Below is a small trained network, with its code and all its weights. Each question gives an input and a target symbol and asks what happens when units are switched off, that is, made to give their printed mean instead of their output.

import numpy as np


def w(rows, s, z=0):
    codes = np.array(rows[::2]) - 128.0
    scale = np.full(codes.shape[1], s)
    scale[-1] = z or s
    return codes * scale


def f(y):
    return np.maximum(y, 0)


def softmax(a):
    e = np.exp(a - a.max(-1, keepdims=True))
    return e / e.sum(-1, keepdims=True)


def log_softmax(a):
    a = a - a.max(-1, keepdims=True)
    return a - np.log(np.exp(a).sum(-1, keepdims=True))


def net(x, mask):
    ids = ['ΘΣΩβεζπτψ'.index(c) for c in x.split()]
    T = len(ids)
    res = E[ids] + P[:T]
    u = 0
    for l in range(2):
        r = res
        for j in range(2):
            rows = slice(4 * j, 4 * j + 4)
            q, k, v = (r @ M[l][rows].T for M in (Q, K, V))
            z = softmax(np.where(np.tri(T) > 0, q @ k.T / 4**0.5, -1e9)) @ v
            o = O[l][rows]
            res = res + np.where(mask[u + j], z, o[:, -1]) @ o[:, :-1]
        u += 2
        y = f(res @ A[l][:, :-1].T + A[l][:, -1])
        res = res + np.where(mask[u : u + 4], y, B[l][:, -1]) @ B[l][:, :-1]
        u += 4
    return log_softmax(res[-1] @ U[:, :-1].T + U[:, -1])


Q, K, V, O, A, B = {}, {}, {}, {}, {}, {}
E = w([
[136,54,177],'Θ',
[198,20,151],'Σ',
[216,7,211],'Ω',
[105,196,48],'β',
[180,124,100],'ε',
[133,176,160],'ζ',
[156,134,209],'π',
[162,114,83],'τ',
[97,197,139],'ψ',
],0.015)
P = w([
[11,22,123],'0',
[114,150,154],'1',
[149,126,71],'2',
[144,157,123],'3',
[164,98,83],'4',
[159,118,122],'5',
[145,133,162],'6',
[140,121,148],'7',
[146,131,158],'8',
[127,177,146],'9',
[126,168,141],'10',
[145,151,136],'11',
[144,155,84],'12',
],0.011)
Q[0] = w([
[246,97,170],'L0H0',
[195,175,139],'L0H0',
[98,99,215],'L0H0',
[176,153,169],'L0H0',
[126,134,122],'L0H1',
[163,93,72],'L0H1',
[96,232,105],'L0H1',
[90,132,140],'L0H1',
],0.012)
K[0] = w([
[131,107,117],'L0H0',
[73,92,63],'L0H0',
[146,102,134],'L0H0',
[6,92,121],'L0H0',
[138,155,42],'L0H1',
[176,135,166],'L0H1',
[25,76,160],'L0H1',
[117,147,102],'L0H1',
],0.013)
V[0] = w([
[50,181,132],'L0H0',
[57,89,164],'L0H0',
[5,137,125],'L0H0',
[27,78,169],'L0H0',
[189,113,126],'L0H1',
[124,168,122],'L0H1',
[144,112,119],'L0H1',
[215,200,162],'L0H1',
],0.011)
O[0] = w([
[97,11,125,27],'L0H0',
[124,106,122,216],'L0H0',
[148,2,87,143],'L0H0',
[164,106,176,246],'L0H0',
[126,155,95,209],'L0H1',
[108,77,70,18],'L0H1',
[162,194,157,179],'L0H1',
[43,166,96,5],'L0H1',
],0.0074,0.0026)
A[0] = w([
[193,122,22,254],'L0N0',
[170,116,78,60],'L0N1',
[225,160,2,212],'L0N2',
[204,141,158,18],'L0N3',
],0.0089,0.0038)
B[0] = w([
[113,87,249,234],'L0N0',
[57,70,150,144],'L0N1',
[173,153,93,254],'L0N2',
[107,104,48,177],'L0N3',
],0.012,0.0072)
Q[1] = w([
[188,169,244],'L1H0',
[206,199,242],'L1H0',
[86,139,113],'L1H0',
[55,153,88],'L1H0',
[188,63,132],'L1H1',
[95,116,22],'L1H1',
[118,176,9],'L1H1',
[181,143,126],'L1H1',
],0.013)
K[1] = w([
[110,66,142],'L1H0',
[114,30,99],'L1H0',
[107,161,75],'L1H0',
[216,249,111],'L1H0',
[106,86,83],'L1H1',
[166,146,133],'L1H1',
[141,130,138],'L1H1',
[94,56,160],'L1H1',
],0.011)
V[1] = w([
[46,88,138],'L1H0',
[120,86,36],'L1H0',
[252,112,4],'L1H0',
[168,144,228],'L1H0',
[177,134,174],'L1H1',
[46,173,184],'L1H1',
[135,56,164],'L1H1',
[255,233,213],'L1H1',
],0.0079)
O[1] = w([
[116,189,92,182],'L1H0',
[55,211,153,144],'L1H0',
[195,244,254,123],'L1H0',
[178,129,93,184],'L1H0',
[152,91,124,169],'L1H1',
[190,77,61,64],'L1H1',
[93,57,155,251],'L1H1',
[210,152,109,92],'L1H1',
],0.0074,0.014)
A[1] = w([
[156,162,77,254],'L1N0',
[115,255,109,199],'L1N1',
[60,150,203,90],'L1N2',
[12,120,119,164],'L1N3',
],0.0092,0.0056)
B[1] = w([
[166,75,135,183],'L1N0',
[81,23,158,205],'L1N1',
[122,174,159,214],'L1N2',
[195,254,103,254],'L1N3',
],0.0067,0.0095)
U = w([
[92,104,202,215],'Θ',
[155,177,183,163],'Σ',
[195,208,109,186],'Ω',
[2,146,86,72],'β',
[162,96,97,112],'ε',
[90,121,132,89],'ζ',
[135,67,24,118],'π',
[117,90,110,77],'τ',
[83,182,171,3],'ψ',
],0.008,0.0055)

Each question gives the input, a string of symbols that net reads in full, and the target symbol t.
The units are the heads (4 rows each of Q, K, V and O) and the neurons (one row each of A and B). Each row of codes is followed by its name. A weight is (code - 128) times the scale printed after its matrix; where a second scale follows, it is the last column's (O, A, B and U).
mask holds one flag per unit, layer by layer, with each layer's heads first. A switched-off unit (its flag False) gives its mean, the last column of its rows in O or B, instead of its output. The means were averaged over made-up inputs and are rounded, as every weight is.
A unit's drop is (log p(t) with every unit on - log p(t) with that unit switched off) / (log p(t) with every unit on - log p(t) with every unit switched off).
The circuit of an input: a set's keep is (log p(t) with only the set's units on - log p(t) with every unit switched off) / (log p(t) with every unit on - log p(t) with every unit switched off). Starting from all 12 units, units are removed one at a time, each time the one whose removal leaves the highest keep (on an exact tie, the one counted first), for as long as the keep stays at least 0.8.
units of the circuit, in order: the units of the circuit, biggest drop first
most important unit: the unit with the biggest drop
k most important neurons: the k neurons with the biggest drops, biggest first
top k neurons in layer l: the k neurons of layer l with the biggest drops, biggest first
heads that matter: for each layer, one digit per head in row order, 1 if its drop is at least 0.15 and else 0, layers parted by /
input β τ π Ω Σ β τ β β ψ Ω β β, target β: most important neuron	[L0N0]
input β τ ζ Θ ψ ζ β π, target β: units of the circuit, in order	[L0H0, L1H0, L0N0, L1H1]
input β Σ ψ, target β: top 3 neurons in layer 0	[L0N2, L0N0, L0N1]
input Ω π Σ, target Ω: 3 most important neurons	[L0N0, L0N2, L1N1]
input π ψ Σ ψ β, target π: heads that matter	10 / 11
input Θ π β Ω β ε, target Θ: top 2 neurons in layer 0	[L0N0, L0N3]
input π ε ε ε ψ β π ε π τ ζ β β, target π: heads that matter	00 / 11
input β β ε ε Σ ζ ζ ζ Σ ε Σ τ, target β: units of the circuit, in order	[L0H0, L1H0, L0N2, L1H1]
input π τ Σ β Σ, target π: 3 most important neurons	[L0N2, L0N3, L1N3]
input Σ Ω Σ, target Σ: units of the circuit, in order	[L0N0, L0H0, L1H0]
input Σ Σ Θ Ω Σ Θ τ ψ Ω π β ε β, target Σ: 3 most important neurons	[L0N0, L0N3, L1N1]
input Ω ε β ε Θ β β β ψ Ω ε β Ω, target Ω: top 3 neurons in layer 0	[L0N0, L0N3, L0N1]
input β ε π τ β ε, target β: top 3 neurons in layer 0	[L0N2, L0N1, L0N0]
input β Σ Ω β Σ, target β: most important unit	L0H0
input Θ β ψ ε β, target Θ: units of the circuit, in order	[L0N0, L0H1, L1N3]
input Σ Σ β, target Σ: heads that matter	11 / 10
input Σ ε β, target Θ: 4 most important neurons	[L0N0, L0N3, L1N3, L1N1]
input π Σ ε π π ε ε ζ β ψ β ζ τ, target π: top 3 neurons in layer 1	[L1N3, L1N2, L1N0]
input π β Ω, target π: heads that matter	00 / 10
input Σ Θ τ, target Σ: units of the circuit, in order	[L0N0, L1H0, L0H0]
input Ω β ψ ζ π, target Ω: units of the circuit, in order	[L1H1, L0H0]
input Ω Σ ζ β τ ψ β Θ τ β ψ Σ, target Ω: 4 most important neurons	[L0N0, L0N3, L1N1, L0N1]
input Θ ζ π τ, target Θ: units of the circuit, in order	[L0N0, L0H0, L1H1]
